[[  8   4  13  16   8  18  -6 -10   3  13 -19]
 [  0 -18  -5  19   3  17   3   7  -7  -2  -5]
 [ 33  -2   2   6  -5  -3  28  18 -13  27  21]
 [-23   6   1 -29  -9   3 -19  10  -4 -17 -25]
 [ 15   6   9 -10  -5   4  -5  15   6   8  12]
 [ -1  15 -11  -2   8  15   3   5   1   4  26]
 [ -1  -3  -7  21   7  -9   7 -18  13  24  -1]
 [  3  -1 -13  25  -5  13 -19 -14  16 -11 -27]
 [-17 -11  -8  18  -1 -21  -7  -1  -7  -3   3]]
What is the 5th entry from the end, reading row by row?
Answer: -7
What is the entry at the centre?
Answer: 4
The top-right entry is -19
The largest entry in the first column -> 33
What is the bottom-left entry?
Answer: -17
The entry in the bottom-right corner -> 3
What is the fourth entry, reading row by row?
Answer: 16
What is the first entry in the row that holds the smallest entry?
Answer: -23
The entry just right of the largest entry: -2
What is the largest entry in the first row?
Answer: 18
What is the top-left entry?
Answer: 8
The second smallest entry: -27
What is the entry directly above -14?
Answer: -18
The entry just left of the smallest entry: 1
What is the entry directly below -29?
Answer: -10
What is the entry directly below the centre entry?
Answer: 15
The entry just right of the centre entry: -5
What is the smallest entry in the last row?
Answer: -21
The last entry of the largest entry's row: 21
What is the third entry on the diagonal from the top-right corner?
Answer: -13
What is the second entry on the main diagonal?
Answer: -18
The entry just left of -14: -19
The entry directly above the centre entry: 3
The 5th entry in reading order: 8
What is the 4th-last entry, reading row by row?
Answer: -1
The smallest entry: -29
The entry just right of the smallest entry: -9
The 2nd entry from the end, reading row by row is -3
The second entry on the diagonal from the top-right corner is -2
What is the entry just left of -27?
Answer: -11

Questions about the grid below.
1) Give the entry just left of 262.
2) Give the entry just left of 443.
[[166, 638, 146, -18, 443], [-826, -352, -792, -315, 262]]
1) -315
2) -18

Read these off the array that follows.
1) Read off the first entry of the smallest entry's row.
2) Read off the top entry of the column that holds the largest entry.
3) Read off the second entry, reading row by row.
4) Read off the 1st entry, reading row by row.
5) Read off the smallest entry in the first column.
6) Read off the largest entry in the first column.
7) Read off the entry just left of -29.
8) Read off the bottom entry of the column that holds the largest entry.
[[ 18 -26   3  32]
 [-23  -8  -8   6]
 [-24  -6  -8   3]
 [ 14 -21   5  22]
 [-22  13  -5 -22]
 [ 30   6  10  -9]
 [-22  16  -3 -29]]
1) -22
2) 32
3) -26
4) 18
5) -24
6) 30
7) -3
8) -29

(-1.3, -10.2, 0.9, -18.8, 6.3, -16.6, -0.5, 9.6, -3.1, -17.7, 17.1, -21.4, 18.0, -20.6)
The entry just left of -10.2 -> -1.3
Which number is the entry just left of -3.1?
Answer: 9.6
Which number is the entry just right of the largest entry?
Answer: -20.6

m =
[[ 0.03  0.10  0.00  0.08  0.09  0.04  0.05 -0.03  0.03  0.04 -0.01  0.04
   0.07  0.12 -0.02]
 [-0.23 -0.01 -0.12 -0.26 -0.04 -0.12  0.04 -0.01 -0.08  0.18 -0.01  0.09
   0.05  0.04 -0.05]
 [ 0.04 -0.08  0.03  0.02  0.09  0.01  0.05 -0.04  0.07 -0.05  0.00  0.20
  -0.17 -0.14  0.03]
 [-0.21  0.01 -0.13 -0.26 -0.04 -0.13  0.01  0.01 -0.08  0.15 -0.01  0.07
   0.02  0.04 -0.06]
 [-0.16  0.07 -0.14 -0.25 -0.05 -0.15 -0.05  0.05 -0.09  0.06 -0.02  0.02
  -0.05  0.04 -0.09]
 [ 0.04 -0.20 -0.05  0.05  0.03  0.12  0.11  0.07 -0.01 -0.19  0.07  0.07
  -0.15  0.08  0.19]
 [ 0.07  0.07  0.05 -0.02  0.05 -0.11  0.02 -0.01  0.02 -0.04  0.05  0.16
  -0.06 -0.05  0.04]
 [ 0.03  0.10 -0.01  0.10  0.10  0.02  0.05 -0.01  0.02  0.04  0.00  0.03
   0.07  0.12 -0.03]
 [-0.15  0.08 -0.14 -0.25 -0.05 -0.16 -0.06  0.06 -0.10  0.04 -0.01  0.01
  -0.07  0.04 -0.09]
 [-0.16  0.05 -0.14 -0.25 -0.05 -0.15 -0.04  0.04 -0.09  0.08 -0.01  0.03
  -0.04  0.04 -0.08]
 [-0.18  0.04 -0.13 -0.26 -0.05 -0.14 -0.03  0.03 -0.08  0.10 -0.01  0.04
  -0.02  0.04 -0.08]]
Give the maximum.
Answer: 0.20
Give the entry just right of the largest entry.
Answer: -0.17
Give the entry at the centre.
Answer: 0.07
Give the entry just left of the centre entry.
Answer: 0.11
